110 175 139 198  61 153  68
190 157 134 163 123 115  87
150 190 121 203  47 163  83
-> 190

186 203 126 132
124 125 125 123
207  97  94 168
-> 97

174 104 206 196
 75 187 131  75
 81 105 127 165
-> 105

140 148 131 153 142
 69 116  85  64 154
184 154 185 214 150
-> 154

 79 175 131 118  41
147 111 127 134 164
128 128 124 126 127
-> 128

 63  86 145 120 147  91 145
131 140 111 128 132 127 116
125 140 102 136 133 130 115
-> 140

149 119 132  42 162 138
154 123 120 122 114 118
105 135 125  77 151 143
-> 135

137 108 111 145 174 136
108 131 126 140 149 180
101 132 151 129 156 210
-> 132

108 148  87 171
140 136  85  94
201 125  88  48
-> 125
---
202  73 118 138 184 180 118
184 152  63  92 149 151  77
168 127  70  82 117 105 107
ans = 107

 66 107  64  58 150 ans = 150

141 159 187  64 134  62 ans = 62

171  94 147 103  85 114 160
117 165 110 193 165 119 121
ans = 121

107 149 163 129
 52 109 133  99
ans = 99

218  96 124 109
 95  87  80 162
ans = 162

120 131 119 128 159 130
 81  98 133  86 197 124
172 134 167 146 100 143
ans = 143

108 108 107 120
 60  90 151 166
 71 115 181 169
ans = 169

216 124 147 109
208  44 107 107
ans = 107
---
168 114 133 158 102 165 120
197 116 156 167  51 199  82
170 133 159 145  69 176  86
-> 116

195 206 151  43 165
 89 150 119 173 140
120  57  57 168  93
-> 150

 93 133 130  50  97
108 129 130  87 113
151 171 112 146 168
-> 129

193 182 185 188 103 123
117 111 110 100 144 135
 89 158 166 128  73  69
-> 111

195 185 159 132
169 122 104 216
104 156  62 129
-> 122

 89  85 167  86 129  69  97
160 186  98 169  45 207  91
 68  83 126  69 136 154 117
-> 186
---
[[142 122 123  87 107 152]
 [207 104  58 126 143 100]
 [136 107 152 105  99 141]] yields 152

[[181 113 104 148]
 [ 86 193  94 173]
 [170 103  85  94]] yields 148

[[149 122 149 137 115 113]
 [ 91 152  81  64 180 186]
 [146 135 153 173 106 100]] yields 113

[[ 72  88 176 206]
 [ 89 178 116 135]
 [105 169  96 181]] yields 206

[[150  50  73 182 207 110]
 [200 176 122  75  56  79]
 [ 61 188  95 121 172  64]] yields 110

[[107  93 157  95  66 203]
 [147 218 141 123  93  77]
 [105  91 154  94  65 203]] yields 203

[[109  50  73 117 207 140]
 [163 163  72  82 113  73]
 [175 182  66  43  58  93]] yields 140
---
array([108, 136, 178,  47]) gives 47, 108
array([ 59,  63, 202, 210, 178, 216]) gives 216, 59
array([117,  81, 159, 114, 105,  56]) gives 56, 117
array([ 43,  97,  91, 191,  65, 183, 163]) gives 163, 43
array([ 56, 131, 125,  51, 115]) gives 115, 56
array([141, 103, 108,  90,  64]) gives 64, 141
---
[[159 196 199 184  66 187]
 [172  61  51 136 165 181]] gives 165

[165 164 181  54 137 124 108] gives 124

[[ 71  79 117 218  92 126]
 [119 128 134 144 115 129]] gives 115

[[143 122 117  52 105]
 [ 63 166 121 181  82]
 [125 144 173  71 143]] gives 71

[[119 208 159  97  73 119 102]
 [149 205 156 111 130 139 123]
 [161 187  70  66 166 151 127]] gives 151

[ 64 160 128 107 126] gives 107

[167 193 166  96  65 118  82] gives 118

[[ 71 218 123 215 103]
 [210 215  89 157 118]
 [ 67 200  40 110  88]] gives 110

[148  54 216  75  45 188  68] gives 188
---
 56  96 100 186 131  89
 78  96 100 127 131  89
 56  91 148 192 131  89
gives 89

147 108 149 163 112
102 163  92  98 150
 41 128  60 102 200
gives 112

139  79 101  90  61
145  84  51  51  81
115  70  41 193 140
gives 61

196 107 145 196 104  80  70
128 114 126 128 106 130 130
129 120 128 129 111 130 131
gives 70

191  71 150  88
129 129 169  79
 77 154 125 204
gives 88

 58 113 132 137
133 115 123 144
166 144 141 146
gives 137
---
66,61,60,97 | 97
130,208,168,64 | 64
194,122,163,121 | 121
156,109,52,67 | 67
50,135,142,123 | 123
177,63,211,123 | 123
165,130,207,53 | 53
134,132,148,200 | 200
77,126,96,207 | 207
---
132  157  207   50  211  171  108 ⇒ 108, 132

138  218  187  134  165  130  120 ⇒ 120, 138

129   72  157  163  134   73   81
130   53  104  143  138  116   84
123  116  213  149  112  101  142
⇒ 81, 123

142   54   44   81  201  218  209 ⇒ 209, 142

149  197  152  106 ⇒ 106, 149

113  143  193  133  103  129  148
112  139  157  162  109   84  118
⇒ 148, 112

 49  157  138   77  164   40 ⇒ 40, 49

193  189  198   71
214  182  193  142
⇒ 71, 214

125  154  131  149   65 ⇒ 65, 125
---
[143 169  64 151] Out: 151
[213  75 190  98 138  88 161] Out: 161
[172 190 214 177 182 189] Out: 189
[163 148 183 179  58 135] Out: 135
[147 189 127  41] Out: 41
[183 108 111 193] Out: 193
[186 217  83 173] Out: 173
[60 82 65 62] Out: 62
---
 42  74 162 113 => 74
101  84 175 139 207 117 121 => 207
133  73 197 141 => 73
131 141 174 203 206 209 211 => 206
148  94 104  38 185 => 104
205 196 174 178 => 196
138 135 194  99 201 113 178 => 201
116 135 119 199 => 135
---
117   86   55  136  135  111  138
110  139  163   78   66  131   77
115  120  163  132  128  138  138
gives 131

130  130  127  128  126  128  130
 77  208  176   63  166   94   74
 77  211  176   63  167   95   74
gives 94

 64  148  124  126
192  102  104  117
134  114  148   89
gives 104

159  143  145  163  159   50   76
143  132  139  133  134  138  140
118  153  139  160  136  126  108
gives 138

193   44  127  139   66  212  188
104   78  198  115  116   89   82
178  208   88   86  152  109  151
gives 89

129  110   80   96
 82  100   84  119
157  107  128  208
gives 84
---
136 134 121 126 127
185 217  79  86  88
| 86

172 106  57 167  77 205  79
113 138 129 150 150 116 115
208 207 195 164 146 162 211
| 116

169 114 159 125 148 128 213
150  99 182  71  98 135 120
| 135

207 151  96 211
216 170  92 189
| 92

122 143  64 111 151  75
125 115 147 137 121 143
111 141 129 134 145 132
| 121

186 143 130  60  61  67
187 184 124  48  76  63
 75 187 132 147 202 187
| 76

123 114 177 211
139 126 123 130
127 123 144 159
| 123

161  99 148 217 153
121  91 111  83  94
| 83

 80 111 135  94 116 135
103 129 170 122  72 170
107 119 197  98 138 197
| 72
---
115  87 117 201 141 145 119
128  94 132 155 127 165 195
136 177  84 155  76 129 126
>> 127

109  49 175 128  38 109 143
130 127 148  83 105 114 142
>> 105

151  59 208 104
153 154 126  93
128  66 207 133
>> 154

180 123  85 211 106
179 122  98 177  56
>> 98

 60  53 166  84 113 187
129 163 162 111 126 144
>> 111

 94 195  95  86
137  83  76  69
140 143 119 109
>> 83

 81 159 198  40
135  86 204  56
>> 86

180  68 206 133
180  68 201 140
>> 68

101  63  50  69 187 106
164 103 103 157 176  97
>> 157
---
89,111,122,83,162,150
117,131,135,213,157,127
-> 117

208,120,174,173,162
168,185,176,161,79
-> 168

124,110,70,120,48,135
160,124,90,135,90,109
-> 160

148,125,190,115,97,105,107
58,154,206,199,195,140,204
-> 58

109,165,168,116
89,49,66,124
-> 89

59,100,169,129
112,126,168,130
-> 112
---
148 201 151 103 122
140 193 166 104 116
128 156 178 136 111
⇒ 122

134  99 102 102
136 199 210 195
119  97 113 109
⇒ 102

130 130 127 131 130 124 205
130 128 125  83 129 131 138
131 126 125 119 137 127 169
⇒ 205

218  90 168 100
157 138 128 121
 81 110 202 137
⇒ 100

133 126 149 159 104 133
194 151 117 135 106 143
207 143 128 122  90 152
⇒ 133

 70 140 102 160 145
216 117 209 125 129
 74 149 119 129 167
⇒ 145
---
137 141  92 138 174
113  69 104 185 142
171  39 201  80 168
Answer: 138

115  72  96 156  86 124 201 Answer: 124

 98  62 171 201  65 189  40 Answer: 189

 83 115 128 141  77 201 143
111 104 147 132  89 137 100
Answer: 201

208  81 214 111 119 162 Answer: 119

136 112 218 113 115 Answer: 113
---
123 150 166 204 117 154 150
125 142 165 196 113 153 149
129 138 157 207 165 125 116
→ 150

164 166 164 164 183 179 109
 67 171  85 111 142 176  90
 56  92 144 203 184 205 118
→ 109

102 104 126 102 156
 79  77 138  82  50
193 202  84 191 184
→ 156

116  81 170 205 142 101 120
165  55 147 171 163  61 156
185 105 116 155 114 115 185
→ 120

179 207 167 157  59 191
156 196 163 129 104 133
103  78  83 118 190 133
→ 191

121 170  89  93
 95 185 128 102
 88 200 153 129
→ 93

 64 120  64 191 105
104 131 174 103 192
101  78 101 133 103
→ 105

 76 103 111 115
 60  83 132 128
165  89 136 132
→ 115

166 159 120  83  95  82 186
142 112 138 186 140  97  96
 66 155 186 133 193 122 151
→ 186
---
173 113 128 168 117 145  51: 113
126 132 150 155 115  40: 132
151  44 140  79  55 139 150: 44
131 132 120 207: 132
 42 141 103 177: 141
190 211 207  76  62: 211
138 142 197  68: 142
133 126 148 169 137 130 208: 126
 97  75 200 129 129 149 144: 75
 97 155  57  99: 155
---
Q:  56 176 184  72
A: 184
Q: 122 144 124 201
A: 124
Q:  53 143 104 110
A: 104
Q: 131 133 137 206
A: 137
Q:  91 153 216 162
A: 216
Q:  84 193 129 172
A: 129
Q: 141 124 194 154
A: 194
Q: 128  47  59 207
A: 59
